Below are the code and all the weights of a small trained network. Each question names an input and a class and asks about switching units off, where a switched-off unit gives its printed mean instead of its output.

import numpy as np


def w(rows, s, z=0):
    codes = np.array(rows[::2]) - 128.0
    scale = np.full(codes.shape[1], s)
    scale[-1] = z or s
    return codes * scale


def f(y):
    return y / 2 * (1 + np.tanh(0.7978845608 * (y + 0.044715 * y**3)))


def log_softmax(a):
    a = a - a.max(-1, keepdims=True)
    return a - np.log(np.exp(a).sum(-1, keepdims=True))


def net(x, mask):
    res = np.array(x, float).reshape(1, 3) / 4 @ E
    y = f(res @ A[0][:, :-1].T + A[0][:, -1])
    res = res + np.where(mask, y, B[0][:, -1]) @ B[0][:, :-1]
    return log_softmax(res[-1] @ U[:, :-1].T + U[:, -1])


A, B = {}, {}
E = w([
[171,254,98,186,143,116,91,32,164,191],'x0',
[67,114,68,227,245,155,127,98,22,184],'x1',
[203,151,130,173,147,130,126,243,97,233],'x2',
],0.009)
A[0] = w([
[124,180,123,139,138,152,114,48,142,144,118],'neuron 0',
[141,127,118,168,151,125,123,176,89,170,72],'neuron 1',
[129,169,112,162,155,118,131,4,125,144,241],'neuron 2',
[143,190,124,151,101,128,134,124,152,173,97],'neuron 3',
[86,47,118,135,154,136,140,186,77,127,253],'neuron 4',
[151,144,124,146,164,97,129,189,106,152,87],'neuron 5',
[191,201,119,180,151,130,117,234,116,240,184],'neuron 6',
[106,75,124,109,129,127,120,145,113,94,143],'neuron 7',
[168,183,137,86,81,115,121,114,192,125,152],'neuron 8',
[119,193,98,207,188,138,118,14,92,199,152],'neuron 9',
[101,117,122,164,171,128,129,71,91,145,155],'neuron 10',
[87,132,100,168,185,127,151,70,65,153,154],'neuron 11',
[172,165,136,112,152,117,119,115,121,176,185],'neuron 12',
],0.014,0.0043)
B[0] = w([
[154,157,124,126,108,66,102,97,108,183,179],'neuron 0',
[115,102,129,92,96,135,118,131,74,174,181],'neuron 1',
[114,189,106,125,115,15,68,120,87,146,214],'neuron 2',
[130,119,75,160,148,71,194,155,110,99,165],'neuron 3',
[81,151,129,110,125,138,165,60,46,130,218],'neuron 4',
[140,136,120,81,152,166,132,155,118,176,172],'neuron 5',
[179,121,118,167,98,159,198,198,97,194,254],'neuron 6',
[107,108,133,78,191,145,151,129,108,97,169],'neuron 7',
[152,132,127,112,103,131,147,132,215,119,193],'neuron 8',
[76,94,150,250,206,194,73,112,184,46,245],'neuron 9',
[157,115,124,78,150,82,48,186,90,120,187],'neuron 10',
[106,109,159,117,119,152,23,156,127,138,212],'neuron 11',
[142,166,187,200,104,152,175,87,132,97,167],'neuron 12',
],0.022,0.02)
U = w([
[142,191,118,186,139,83,126,104,152,112,51],'0',
[187,158,135,170,105,138,177,180,144,159,99],'1',
[144,101,174,1,91,142,156,128,197,79,252],'2',
[77,101,163,46,181,145,152,85,73,96,176],'3',
[148,100,113,125,163,145,125,128,144,139,38],'4',
[148,174,120,63,77,66,108,85,178,128,92],'5',
[92,135,157,167,187,137,29,143,76,150,149],'6',
[132,107,157,127,136,204,160,179,47,207,151],'7',
],0.0098,0.0039)

Each question gives the input, the list of numbers given to net, and the class t.
The units are the neurons (one row each of A and B). Each row of codes is followed by its name. A weight is (code - 128) times the scale printed after its matrix; where a second scale follows, it is the last column's (A, B and U).
mask holds one flag per neuron, in row order. A switched-off neuron (its flag False) gives its mean, the last column of its row in B, instead of its output. The means were averaged over made-up inputs and are rounded, as every weight is.
A unit's drop is (log p(t) with every unit on - log p(t) with that unit switched off) / (log p(t) with every unit on - log p(t) with every unit switched off).
The circuit of an input: a set's keep is (log p(t) with only the set's units on - log p(t) with every unit switched off) / (log p(t) with every unit on - log p(t) with every unit switched off). Starting from the 12 units with the biggest drops (on a tie, the unit counted first), units are removed one at a time, each time the one whose removal leaves the highest keep (on an exact tie, the one counted first), for as long as the keep stays at least 0.8.
circuit, biggest first: the units of the circuit, biggest drop first
unit that matters most: the unit with the biggest drop
top k neurons: the k neurons with the biggest drops, biggest first
drop when u is switched off: that unit's drop, to one decimal
input [-4,5,1], class 3: circuit, biggest first -> [neuron 6; neuron 4; neuron 9]
input [0,-1,-3], class 5: circuit, biggest first -> [neuron 9; neuron 6]
input [-1,-4,6], class 1: circuit, biggest first -> [neuron 4; neuron 11]
input [-7,-7,5], class 2: circuit, biggest first -> [neuron 6; neuron 9; neuron 8]
input [8,-7,0], class 0: circuit, biggest first -> [neuron 3]
input [-2,-1,-5], class 3: top 2 neurons -> [neuron 6; neuron 8]
input [3,-7,0], class 2: top 2 neurons -> [neuron 6; neuron 2]
input [5,-6,0], class 5: top 3 neurons -> [neuron 9; neuron 6; neuron 8]
input [5,2,6], class 7: top 2 neurons -> [neuron 6; neuron 1]
input [6,-3,3], class 1: drop when neuron 6 is switched off -> 0.4
input [-4,-5,0], class 2: drop when neuron 4 is switched off -> 0.0
input [-7,-5,2], class 3: drop when neuron 6 is switched off -> 0.3
input [6,0,-1], class 0: drop when neuron 3 is switched off -> 0.2
input [2,-2,-4], class 5: unit that matters most -> neuron 9
